Each row has a class, written as a number after it.
[ 19  14  -1 -21  24  -7 -13 -19 -11  10 -16   5 -17  -3  22   7 -18   0
 -23 -24 -29 -14  22  -7 -36 -20   7  11  -4  -7  -7   2  -4  16 -27 -14
 -41 -13   3 -49  -6]
0
[ -4  -5  -3  35  -1 -16 -12  -2   3  22  -3   6  27   6  20 -20 -13 -13
  27 -15  -3  32   1  23  -7   3   5   1 -32   0   5  -7   3 -15  12  -8
  -1 -12   8 -12   8]
0
[  5   0  36  -1  12   0   0 -20  -4  39  42  18  14  13   7 -27 -35 -11
  15  -4   8  14  16  -2  -7 -18 -20   5 -22  22 -53  17  36  28 -16 -23
   2 -29 -14   6 -16]
10
[-20  -2  36 -14  31 -17  -5   1   9  26 -23  37   3 -21 -37 -13  23  18
 -27 -14  -7  29  -1   6  39 -10 -18 -33 -16  -4 -45 -18  42 -26  81   1
  28 -34  20 -16  -7]
8
[-59 -13  18 -15  21  -4  18 -27  19 -24  49   9 -23 -23 -12  38 -27  25
  69 -23 -38  12  -8 -31 -23  13 -40 -10 -66 -29 -12  -1  16 -57  -1  29
  74 -28  31  11  34]
3
[  1 -13 -20 -29 -10  13  10  -9  -9 -17  20 -33 -59   0  29  -3 -23 -10
 -10  27 -14  12  -3  11  14 -30 -35  16  13   1 -46 -12  20 -14  30   8
  41 -12  18 -10  -6]
5
[ -4  -4  22  11  10   6 -14  11 -16  -2  18  31   9  -9 -28  26   7  13
  -9 -25   4  27   7 -24 -10 -22 -31  22 -10  18 -33   4  26   3  -8  -6
  -5 -10 -16  29   0]
1
[ -2 -18   0  11 -12   4  11 -17 -25   3   4  32  -3   6   8 -16  21  31
  31 -28 -35  27  18  23 -26 -36   5  15  -8   0  -8  19  26  15 -49  -6
 -11 -35 -30  -1   2]
0
[-24   9 -19  35 -10   8  41  -4  45 -16   1  -3   1 -14 -18  61  29  32
  37  -3  10 -21 -54  11  46   8  44 -19 -35 -37  39   7  19  25  -5  39
  37  -1  33  24  -2]
6
[  4 -11  -8 -43   9  -7 -12   0   2 -25   9 -19  15   0   0 -20  -3   8
  19  15  11   2  -5 -39  -3  23 -29 -41  -7  -3 -33  58  24  57  -9  -4
   9 -28  29  -8 -26]
2
[-27  -5  -1  32 -20  12  51   0 -18   2   3  15 -20  -8  10 -17  10  20
 -14  20 -27  35  22  -7  -8 -20  -9  -5  22  16 -13   6  16   8 -14  -3
   9  -3   4  31 -32]
9
[-24  11 -12  -3  -2 -12  29  28  12  22 -19   4  22  16  -9 -14  10 -16
  -3 -28   5  37  -9  -2  13  12  23  12 -24  38  -7  24  43  -1  26   5
   9 -30   8 -25   3]
10
[ -3   3 -44  30  -4   7  -5 -10 -13  15  -3 -37  -6   5  16  22 -14  -2
 -46  18 -20  10   1   2   3 -23  -1  17  19  35 -15  -6  21  50  -3   1
  13  -1   5 -31 -53]
10
[-13  26 -16 -33   6 -23  14  -1 -12  14 -29 -20  14  19 -20  -7 -27  -6
  -6 -38 -44 -18  -2 -37 -32 -13  18  -7 -20   1  21  30  27  11 -19  -1
  14  -4   8 -20  -5]
7
[-27  20  -5  11   3  -6  -3 -13   1  34 -13  25  -3   8  -6 -30 -12  -7
 -16   7 -44  36  20  -8  19   1   2  -3  36  13 -20  -5   3 -11  15 -13
  12 -13  14  -8 -54]
7
[-10 -28 -18 -35  21  19  -2 -27   3   2   6   4  12  13  23   7  -5  14
  35 -29 -13  16  -4  -9  -1  15 -19  -4   4 -14 -20 -13  -1  -2  22 -33
   8   1  18  -2  18]
2
[  3  26 -17 -41 -21   7  31  26  14   4  22  16 -62 -11  -5  39 -19 -27
  -2  53 -21  10 -13  -6   0  32  81  12 -10 -18  11   2   9 -61  14  29
  11 -15   9  10  -6]
5
[  1 -29  14   5   2   8   5 -23 -18  11  16  22 -18  -1  15  -3 -11   1
  47 -24 -18  28   4   4  -9   2  24  17  10   3  -4 -19   9 -12   3 -13
  -2  -3 -29   8 -30]
2
[ 11  18 -12 -26  27   4   8   4 -13  12 -10  -8  -1  29 -14   0   2 -19
   2  -5 -12 -14  -3  18   9  -7  18  43 -19  14 -14  -7  18 -38  19 -29
 -14   9  -9  -9  19]
7
[-21  -3 -11 -21   7   1  24 -13   9  17  22  10  -1 -13 -28 -24 -17  -1
 -25  39  13 -20  -7  17   7   4 -25  13  30   2 -76  20   4   7  35  -1
  -4 -25  56   1 -14]
4
[ -9  11  -7 -32   8 -10 -41  -2  -7 -28   4  -3  -4   4   7  20 -23   0
 -16  19 -16  -9  16 -33 -25  24   6 -28   6   1 -41  23  17   8 -19 -13
  -4 -13   2  -9 -31]
6
[-31  16   3 -41  -9 -10 -12 -30   2  -7  11  12  22  27  22  -1  28  46
 -18  35 -20  24  21 -14   5  -2  -7 -11   5  30 -11   8   4  52 -28  -4
  -3  -8 -38  15 -39]
8
[ -4   9  -9  -8 -18  22   0 -10  -4 -25 -10  -8 -32   3  28  18 -23  -2
  17  -2 -24 -20 -17  10  -7 -19  32  -7 -18  10 -25  -9   7  13  -8  -8
  35   2 -22   3 -44]
5
[-43  24 -17  13   2  -6  28  -3   4  -3 -37  21  -2   6 -19   2  14  27
  11  -2 -21   3   5 -30  17 -10   0 -33   6  -3 -33  18   5 -12 -20 -22
   8  14  27  13   0]
7
[-26  -8 -21 -30  -8  15  -9  17 -45 -26   3   5 -25   5  33  29  10   2
  -3 -12 -10  22  17  11 -24 -11  32  38  -2  17 -40   4  21 -44   6 -24
  -5 -19 -23  19  25]
5
[-18  10  19 -33  59   6   6  -7  16  10  13   6  44   6 -23  21  -3 -16
 -39   8 -26 -12  32 -51   7 -29  -2 -10 -15  32   8  13  11  37   9  -4
  -3  20   8  14 -22]
9
[-13  28 -28  24  -3   8  29 -19   5   6   9 -34   2   2   2 -22 -38  -1
 -11  -6 -22  -8  -4 -10   2  -5  10  24   4   1 -33  12  16  42   7   1
   1   0  38 -40   4]
10
[-38  31   4   4   3  10  14  -5  -3 -22 -21  -1   8   1  -5   2  21  14
   1 -22 -14 -29 -12 -16 -15   9  18  14 -23   8 -15  15  14 -20 -19   9
 -12 -15   6 -15 -26]
9
[-43  17 -33 -13   8  17  28  -4  18   1   9  27   8 -25 -60  10  -3  21
  -1  24  -5 -27   5 -30   3  12  18 -25   5 -24 -39  24 -11  -3  13  -1
  11  -7  70  11  16]
3
[-30  19  40 -37   0 -13  12 -10 -13   5 -18  48  -7   9 -14  -9 -13  26
   4  -7   8 -13  11 -41   5 -21  -4 -34 -18  11 -22  27  -5  27 -33 -12
   1  -5  25 -13  10]
1
[-14 -20   1 -18  15  -8 -13  12  -6 -10   1   7   6   1  -8  19  21   8
  22   2   9  38  20 -23   0 -15 -14 -12 -11  13 -45  24  21 -37 -12   3
 -31 -25 -11  17 -12]
4
[ -9   2   5 -20   2   8  -7   4 -11 -27  -9  19   8  -1  10  21   3  18
  24 -20 -33  44  11   0 -11 -22  17 -13 -36   0  11  -1  13 -18  -9 -16
  19   1 -36  34  -3]
1
[  9 -31 -63   7 -19 -25 -21 -38  -3  17  21 -49 -30  32  49 -56 -40   7
  23  12 -50  54  12 -16   6 -59 -38  14  51 -21 -36 -28   2 -13  -1  -4
 -24  22   1 -32   1]
0
[ -33   65  -14  -50  -11  -60  -23   51   -2   29  -52  -23    1   12
  -16   10   40   -7  -60   36   26   66  -29  -25   15   42   48  -40
  -45   29   52   -7   -9 -114  -24   62   -5  -24   31    0   -5]
7
[ -1   9  -4  14   9  56  75   2  29 -20  -7  11   1 -16 -46  54  -9 -18
  30 -13 -13 -23   2  21  -2  25  62   1 -22   8 -13   2   1 -34   4  18
  11 -20  23  18  11]
6
[ 14  -8   7  -7  33   5  -6  -7   3  -7  10   1 -13   6  -6 -20 -21 -28
  18  -6  -8 -16 -15  12  25  -8  26  23  10  -9 -30  -2  -1  22  38 -19
 -19  -3  13 -28   0]
2
[ 17  -6  23   5   1  -9  16 -16  17  20  37   7   2  -3  42 -41 -28  -3
  34   6 -10  22  19  -4   9   2 -11   9  11 -51  44  44  14  69  14 -14
 -12  -3   7   0 -20]
4
[-46  -4   3  29  -5 -13  -5   5  -1  -6  30  21 -11  -3   8  -9   8   1
   4  14 -10  40  23 -13 -10  11  -8  31  28   4  19  17  -7 -19 -10   8
  10 -13  -6  27   0]
3
[-29  12  32   6 -16  -4  32  -8   1  19  17  14  -8  -9  21 -36   5 -12
  -8  14  21  18 -10  25  -5 -18   0   1 -13  -3  36 -24 -17 -55  -9  19
   9   9   2  52  -3]
9
[ 17 -33  -3   2  -4  25  18  -8 -26 -10 -10  -1 -16 -10  12  17  -1   6
   7  -6  -5  22  21   5 -11 -21  10  -3  19  10 -23  -5  13  13   2 -11
  -1  -6 -30   4 -32]
2
[-33 -27 -26  -2  -5 -10 -11  24  -7  27  17  17  -6  39  25  25  -1  12
  -2 -11   8 -38 -42 -23 -28  29  -8  35   1  14  49  34  -2  78 -14 -32
  25   4   8   2  30]
3
[-27  16  34  49   5 -31   9  -7  18  -4  13   5 -15  -9   9  -5 -16   6
 -10   3  -5  48  27 -23   7 -11 -43  13   3   8 -30 -14   6   3  11   8
  13  -6 -10  -6 -23]
3
[-42  23  -2   5   1  13  53  23  27 -24 -15  26  14 -11 -27  65  -5 -31
   3 -32 -14  18  -8   8   1 -43  49 -28 -45 -16  17  15  -2 -15   9  21
  16 -12  30  38  37]
6
[ 25  23 -10  18   1 -26  -7   0  -3  -3 -14 -33  24   6 -18 -12 -25 -15
   0 -20 -31  20  13   0 -20  -6   7   0 -14 -14  14 -33  27   3  -5   6
  10 -14   1 -21   0]
5
[ -3 -21  10  59  11 -13 -23   3 -15  27  16  26  27  13  12 -16   3   8
  -2  -4 -25  49  25   4  -6   2 -27   3  12  34 -13  19  55  66 -17 -38
  24 -26 -33  14 -42]
10
[ 15  -6  -5  -5  14  -8  14  16   0  12   2 -15  -2   2 -11  -7  -5  -9
   0   6  -3  19   3 -10   8   1  15  13   1   0  20   6   9   1  21   8
 -24  17  11  -9  10]
4
[ -8 -37 -22   0  12  39  18 -49 -37   9  16 -16  -2   6  -6  -3   4   9
  68  -6 -28   0  18   9   6  -9  71  40  22  20  13   0  12 -50   7  -8
   6  28 -17  28 -35]
2
[ -9 -38  -5   4  17  17   0  -1 -10 -10  13  -3   9   3  16   8  16  24
  26 -24  -6  26  26   3   0   2 -24  15   8 -14 -27   8  17  -3  13 -16
 -22 -51   0   7  47]
8
[-17 -14  -5  19 -14 -22 -20  38  -2  -1  34   3   3 -28  19 -15   2  16
 -34 -15 -19  93 -21 -17  -9 -23  -4 -16 -23  28  19 -18   0  51   9  36
  19  22 -16  35  14]
0
[-17  18  -8 -17  12  -9  26   0   0  26   8  -4   6  -2 -17  15   2   9
   0  -4   8   4   0 -28   9   3   1  15 -18  -9 -16  23  26 -26   7  -1
  -6  -6  27  14  11]
7
[-29  27  19  31 -22  19  71   1  16  12  -1  43  -4  -1   8  27  -8 -24
  47 -59   5  63 -20   6 -13  -7  16  20 -45  45 -39  -9  -9  -7   9  -8
 -14 -13   5  30 -41]
2
[ 39 -23 -10 -10  28  -7   7 -13 -16  11  13 -20 -21   4 -27 -31   6  18
  25  -4 -35   2   3  21  13 -32  25  29  -9  25 -45   8  45  11 -17  15
 -25 -43 -12 -35 -20]
0
[ -58    3  -31    5    1   18  -93    4  -27  -11   15  -10  -21   26
   46  -25   29   -2  -13  -35  -60   97  -12  -60    6  -14  -42   29
   31  102  -17   -7    0  -27    8  -10   29   68  -48   49 -105]
7
[-28 -27 -28 -11  -7  14  15   6  22 -16   5   4   1   1   1  21  27  32
   9  -6  -7   3 -17  -9  23 -16  18  -5  15   5 -26   8   8  38   9  13
  -7 -25 -19  18  -2]
8
[ -9  12  -4 -27  17  -9  16 -33  16  24   4 -13  12  -4  22 -25 -48 -30
 -11 -26  -2 -18  30 -18 -18  14  -7  21  12  -9   8  -4   8   2  28  -9
  -7   3  23 -60   1]
10
[-41  27  22   7 -19  -5  41  -3  36  -4 -33  -6  -3 -11  16 -13   6   7
  -9 -21  -4  28 -11  -6  -1   1  -1 -30 -12  -4  19  11  -8 -26   6  38
  23 -27  13  17 -11]
8
[-32  25  26  29 -11 -29 -13 -18   1  -3  28   4  14  14  11 -25 -23 -23
   3  33  24   8  23 -23   8 -12   2  17  -3  24 -27  12  14  -6 -16   8
  -8  27 -36  -9 -23]
10
[-37  22   3  -3   5 -33 -18  12  11  -4  40  21   8   7  -3 -32 -30  -4
  12  29 -19  44  20 -35  -8   7  11  -1  -2 -25 -45  31   7 -22  15 -24
  -8  -5   2  31  21]
3
[ 19  10 -37 -29  24 -31 -32  26  35 -28   0 -71  12  -4   7  24 -36 -66
 -57 -24  14   1 -16 -25 -25   6 -39  -7   1  13  35 -23 -23  30   7  37
 -22 -10  44 -34  -2]
6
[-15  28   2  19   7  16 -36 -24  31 -37 -36  13  34  21   4  28  19  15
  13  16 -55  14  20  22 -17 -22  48 -27   7 -25 -43  -9  -3 -72 -44 -19
 -16 -28 -87  61 -36]
8
[ -2 -17 -19  23   0  -9  15  24   6  10  18  -4  27   5 -37  45 -17 -19
   8  19   9  12  -7 -26 -17  19 -19  -3 -29  45   2 -16   0  30   2  14
   0  23  14   1  -9]
4
[  6 -12  -3 -29 -15   9  38 -27  -4  -9  22  28  25   7 -14 -30  -7  -1
  32  17 -34  43  42   6 -20  12  -5 -10  15  -8  26  -7   5  23   0  -8
  21   9 -16   3  -2]
2
[ -5  -1 -18  25   4  36  54 -27  -1  29  -3  -9  27   4 -28  42  -3  26
   8 -19  10 -39  -4   8   5 -34  14   9 -16  10 -34  -6  -4  53  -8  -8
 -24 -22  34   9  10]
8
[ 43 -43  -2  24   4 -10 -50  24 -16  19  14  26  11 -18 -38  -9  24  19
   1 -22  13 -10 -17  -9  -2 -19 -14 -14  -7 -32  26  -8  34  56 -10  15
 -10  -1 -18 -32  28]
0
[-10   7 -36 -40 -34 -38  -8  15   9  -2 -25 -10 -25  33  17 -13   6   2
  38  14   2  15 -11 -40  23  32  55  17  15   1  38  24  11 -44  -6  20
 -30  -4 -18 -44 -36]
1
[-16 -19 -29   6  -9   9  12   5   7  23  -8  23 -14   1  23  -3  -1  -2
  -6 -10 -21  44  -1  -7  -1 -15 -21  -9   5  18  -8  -3  -2   2  29  -8
  15  14  21  -9  -5]
0
[ 26  -8  27 -41  24 -11   5   1  44 -17  10  26  -5   7  66 -22  -2   6
  29 -12 -33  98  14   4  12  -1 -60 -29 -10 -64 -46  31  55  13  55 -61
  18 -36 -30  29  -4]
2
[-24  12  16  17   9 -15  28  12   5 -27   4 -10  -6  -5  22  18  -9  -3
  -2  -8 -18  23  14 -16 -10   7 -32  10 -31 -22 -11  -2  16  -6  -1  13
 -10 -45  23 -37  25]
9
[ -1  14   7  -9  -5  54  20   8   2  12  -3  36 -76  21  31  -9  16 -27
  37 -21 -28  35  11 -24  19 -12   7  37   2   4   1  56 -10 -54  -9  17
 -38 -23  28 -50   5]
0
[-48  50  76  52  30  28   2  -9  33  -3   5  33  48  12  17  29  19   9
  -1 -49 -51  64  28 -55  -4  34 -13  22 -40  46  24  -6   7  -5 -18  18
  16   3 -36  16 -42]
9
[  5   5   1 -15  11  23  24   2   1 -15   4 -19   5  15  20 -12  -8 -15
   3  12 -12   0  25   5  -9  17  38  24  13  38  12  14  -4   5 -16 -11
   8   3 -17  38   3]
5
[ -4 -13 -10 -22   5  -6  29  21   0 -26 -17  11   9  21 -21 -12  -5  -9
   6  -7 -24  -5  21  16 -35 -32 -29 -11 -12   7 -43  59  35  45 -20 -29
  22 -75 -12  -2   3]
3
[ 11  24  -1 -27   5  10 -24  10 -25   5 -28  22  -5  -4 -14  27   1 -31
 -27  -8  12 -15  12  -2 -22  -4 -47  -9 -30  -5 -22   3  23 -29  23 -29
   7  -8   7 -41 -28]
7
[-23 -28 -70  15 -19 -80 -25  12  -5 -15 -41 -40  30   2  16 -23  -2   6
   2  -6 -18  30  11   0 -23   0   3 -21  15   7 -15  14  34  18  -7  12
 -14 -56   2 -59 -35]
0
[-13  32   2 -26   6  27   1 -17  17 -24  -1   9   6  20   7 -33   0 -12
   4 -27 -13 -52 -33  37  10 -28  13  30  -4  -2 -26  21   5  51   5 -22
  22 -14   3   6  -6]
5
[-17  14  53 -67  24  -3  13 -20  -9  21  13  18  -7   7 -18  -9   5   0
   7   6   3  -5  26 -49 -11 -22 -14 -18 -22  18  15  77  13 -10 -52  31
 -10 -23  25   9 -24]
4
[  4  -7 -20  65 -19  17  26 -14  41  43  -3  53  34   1 -42  81  38  34
  55 -51 -33  20 -42 -13   2 -10 -52 -18 -41 -64  91 -14  42  50  -5  10
  49  18  19   3 -27]
4
[-64   5  12  22  15  -4  -1 -18   4  17  -6   5 -12   1  33  -3 -28   4
  11 -10 -27  34  10 -17  20  17   1  -2  11  32 -47  -7 -12 -38  12  -9
  26 -20  20   7 -33]
7
[-15  18 -16  -9   7   3  -9   7   6  -6 -17  20  38  -4 -24   2 -12 -11
  -8 -11 -30  -1  22 -30  -8   9  22 -34   0   1  24  -9 -18  35  -8  -9
   3  19  -2 -10  -7]
7
[ 24  -2 -22   5  -1  21 -15   4 -31   5  -4 -25  22   6 -11   3  -1 -13
  -3 -44 -15  12  18  -4 -33 -17   4  24   2  16  19 -15  21   5 -14  -2
   0  -7  -8   3  -1]
5
[ -7  -8  50  36  26  10   9 -23   5 -10  11 -19   8   2  -4   4 -11   2
  33 -15  34 -13  17 -13  14   5 -39   3 -16  13 -53  20  33 -36  -2   3
  16 -13  15  15   3]
6
